Below is a small trained network, with its code and all its weights. Each question gives an input and a class and asks what happens when units are switched off, that is, made to give their printed mean instead of their output.

import numpy as np


def w(rows, s, z=0):
    codes = np.array(rows[::2]) - 128.0
    scale = np.full(codes.shape[1], s)
    scale[-1] = z or s
    return codes * scale


def norm(h):
    return h / np.sqrt((h * h).mean(-1, keepdims=True) + 1e-5)


def f(y):
    return y / 2 * (1 + np.tanh(0.7978845608 * (y + 0.044715 * y**3)))


def log_softmax(a):
    a = a - a.max(-1, keepdims=True)
    return a - np.log(np.exp(a).sum(-1, keepdims=True))


def net(x, mask):
    res = np.array(x, float).reshape(1, 3) / 4 @ E
    u = 0
    for l in range(2):
        y = f(norm(res) @ A[l][:, :-1].T + A[l][:, -1])
        res = res + np.where(mask[u : u + 5], y, B[l][:, -1]) @ B[l][:, :-1]
        u += 5
    return log_softmax(norm(res)[-1] @ U[:, :-1].T + U[:, -1])


A, B = {}, {}
E = w([
[96,147,149,2],'x0',
[83,72,210,127],'x1',
[92,118,27,124],'x2',
],0.0089)
A[0] = w([
[255,203,43,223,63],'L0N1',
[147,172,199,241,2],'L0N2',
[100,49,160,153,68],'L0N3',
[161,88,115,164,40],'L0N4',
[145,152,58,85,15],'L0N5',
],0.0097,0.0059)
B[0] = w([
[220,254,14,176,255],'L0N1',
[218,43,199,92,167],'L0N2',
[83,232,149,229,137],'L0N3',
[136,202,238,161,122],'L0N4',
[97,69,194,203,139],'L0N5',
],0.0077,0.0066)
A[1] = w([
[82,50,169,138,123],'L1N1',
[242,100,195,213,46],'L1N2',
[92,75,74,118,75],'L1N3',
[63,98,131,202,98],'L1N4',
[148,172,202,8,3],'L1N5',
],0.012,0.0039)
B[1] = w([
[154,184,100,137,179],'L1N1',
[88,6,132,160,254],'L1N2',
[157,69,131,81,153],'L1N3',
[58,194,129,83,151],'L1N4',
[205,181,195,127,244],'L1N5',
],0.016,0.0049)
U = w([
[134,64,79,43,119],'0',
[209,175,189,78,177],'1',
[70,100,126,178,100],'2',
[140,5,202,189,144],'3',
[145,81,133,129,2],'4',
[225,151,58,192,164],'5',
[51,182,148,97,108],'6',
],0.028,0.014)

Each question gives the input, the list of numbers given to net, and the class t.
The units are the neurons (one row each of A and B). Each row of codes is followed by its name. A weight is (code - 128) times the scale printed after its matrix; where a second scale follows, it is the last column's (A, B and U).
mask holds one flag per neuron, layer by layer. A switched-off neuron (its flag False) gives its mean, the last column of its row in B, instead of its output. The means were averaged over made-up inputs and are rounded, as every weight is.
A unit's drop is (log p(t) with every unit on - log p(t) with that unit switched off) / (log p(t) with every unit on - log p(t) with every unit switched off).
The circuit of an input: a set's keep is (log p(t) with only the set's units on - log p(t) with every unit switched off) / (log p(t) with every unit on - log p(t) with every unit switched off). Starting from all 10 units, units are removed one at a time, each time the one whose removal leaves the highest keep (on an exact tie, the one counted first), for as long as the keep stays at least 0.8.
units of the circuit, in order: the units of the circuit, biggest drop first
most important unit: the unit with the biggest drop
k most important neurons: the k neurons with the biggest drops, biggest first
top k neurons in layer l: the k neurons of layer l with the biggest drops, biggest first
drop of u: that unit's drop, to one decimal
input [-4,-3,-5], class 3: units of the circuit, in order -> (L1N2)
input [-2,6,8], class 6: 2 most important neurons -> (L1N4 L0N3)
input [-1,1,1], class 6: units of the circuit, in order -> (L0N1 L1N4)
input [2,-8,-8], class 5: units of the circuit, in order -> (L0N1 L1N5)
input [2,7,-1], class 6: top 2 neurons in layer 0 -> (L0N3 L0N2)
input [3,-1,2], class 0: 2 most important neurons -> (L1N3 L0N2)
input [-7,0,-2], class 3: 2 most important neurons -> (L1N2 L0N2)
input [-2,6,-1], class 6: units of the circuit, in order -> (L1N4 L0N3)
input [1,-6,-7], class 5: units of the circuit, in order -> (L1N5 L0N1)
input [-3,3,5], class 6: units of the circuit, in order -> (L1N4 L0N1)
input [1,-2,5], class 0: 2 most important neurons -> (L0N1 L1N3)
input [3,-3,1], class 1: 2 most important neurons -> (L0N1 L1N2)
input [-5,-5,-8], class 3: drop of L1N2 -> 1.5
input [2,8,1], class 6: most important unit -> L0N3
input [0,-1,-5], class 3: drop of L1N2 -> 0.5
input [-5,-2,-8], class 3: drop of L1N2 -> 0.2
input [-3,0,-7], class 3: drop of L0N4 -> 0.0
